Below are the code and all the weights of a small trained network. Each question names an input and a class and asks about switching units off, where a switched-off unit gives its printed mean instead of its output.

import numpy as np


def w(rows, s, z=0):
    codes = np.array(rows[::2]) - 128.0
    scale = np.full(codes.shape[1], s)
    scale[-1] = z or s
    return codes * scale


def f(y):
    return np.maximum(y, 0)


def log_softmax(a):
    a = a - a.max(-1, keepdims=True)
    return a - np.log(np.exp(a).sum(-1, keepdims=True))


def net(x, mask):
    res = np.array(x, float).reshape(1, 7) / 4 @ E
    y = f(res @ A[0][:, :-1].T + A[0][:, -1])
    res = res + np.where(mask, y, B[0][:, -1]) @ B[0][:, :-1]
    return log_softmax(res[-1] @ U[:, :-1].T + U[:, -1])


A, B = {}, {}
E = w([
[125,136,117,119,120,120,118,123],'x0',
[136,108,162,138,137,131,123,119],'x1',
[120,118,138,116,115,124,102,114],'x2',
[192,88,97,85,159,51,94,157],'x3',
[140,123,145,136,131,124,114,107],'x4',
[94,121,115,137,60,42,202,87],'x5',
[70,109,93,188,252,109,101,114],'x6',
],0.015)
A[0] = w([
[192,76,139,85,58,162,106,186,254],'n0',
[91,26,88,130,107,13,228,71,54],'n1',
[16,193,157,159,138,220,132,80,132],'n2',
[239,171,193,2,69,149,149,176,99],'n3',
[72,161,162,123,35,112,198,77,114],'n4',
[73,64,98,140,116,29,197,63,102],'n5',
[156,77,180,103,198,159,224,176,135],'n6',
[86,93,118,77,108,125,84,69,136],'n7',
[166,119,40,65,253,133,40,133,70],'n8',
[131,151,153,136,21,138,241,51,127],'n9',
],0.008,0.0087)
B[0] = w([
[121,216,110,110,144,155,190,128,250],'n0',
[224,118,129,254,88,193,135,146,209],'n1',
[246,202,49,146,19,159,116,181,234],'n2',
[203,176,60,185,136,172,64,162,244],'n3',
[51,78,168,83,161,59,165,46,225],'n4',
[168,183,159,203,100,192,86,132,205],'n5',
[74,81,81,133,128,145,84,112,159],'n6',
[151,166,180,145,114,120,160,139,149],'n7',
[117,54,139,92,182,101,96,131,233],'n8',
[47,125,153,63,176,71,164,86,250],'n9',
],0.0093,0.014)
U = w([
[169,210,164,179,92,211,164,170,224],'0',
[199,138,91,182,86,171,41,185,130],'1',
[2,18,191,39,187,32,186,128,4],'2',
],0.007,0.0013)

Each question gives the input, the list of numbers given to net, and the class t.
The units are the neurons (one row each of A and B). Each row of codes is followed by its name. A weight is (code - 128) times the scale printed after its matrix; where a second scale follows, it is the last column's (A, B and U).
mask holds one flag per neuron, in row order. A switched-off neuron (its flag False) gives its mean, the last column of its row in B, instead of its output. The means were averaged over made-up inputs and are rounded, as every weight is.
A unit's drop is (log p(t) with every unit on - log p(t) with that unit switched off) / (log p(t) with every unit on - log p(t) with every unit switched off).
The circuit of an input: a set's keep is (log p(t) with only the set's units on - log p(t) with every unit switched off) / (log p(t) with every unit on - log p(t) with every unit switched off). Starting from all 10 units, units are removed one at a time, each time the one whose removal leaves the highest keep (on an exact tie, the one counted first), for as long as the keep stays at least 0.8.
circuit, biggest first: the units of the circuit, biggest drop first
top k neurons: the k neurons with the biggest drops, biggest first
drop of u: that unit's drop, to one decimal
input [3,-6,7,-3,4,7,-4], class 2: circuit, biggest first -> [n4]
input [4,-6,0,-5,8,3,-8], class 2: top 2 neurons -> [n9; n4]
input [3,6,6,-7,-6,-1,3], class 1: top 2 neurons -> [n0; n2]
input [8,7,7,7,-4,3,-3], class 0: top 4 neurons -> [n0; n8; n7; n2]
input [4,5,2,6,6,3,-5], class 0: top 3 neurons -> [n0; n8; n2]
input [-5,-8,-6,-5,-6,5,0], class 2: top 3 neurons -> [n4; n9; n3]
input [-1,6,-1,-3,3,6,-7], class 2: top 2 neurons -> [n9; n4]
input [-4,-1,6,-6,-7,2,-3], class 2: top 2 neurons -> [n4; n9]
input [3,-5,5,-1,1,8,7], class 0: top 2 neurons -> [n3; n8]
input [-6,6,4,8,4,6,-5], class 0: drop of n3 -> -0.1
input [5,0,6,-4,3,1,-7], class 2: drop of n4 -> 0.6
input [-8,-1,5,3,-6,-6,5], class 2: drop of n5 -> 0.0
input [8,0,-6,8,3,-8,7], class 2: drop of n8 -> 0.1
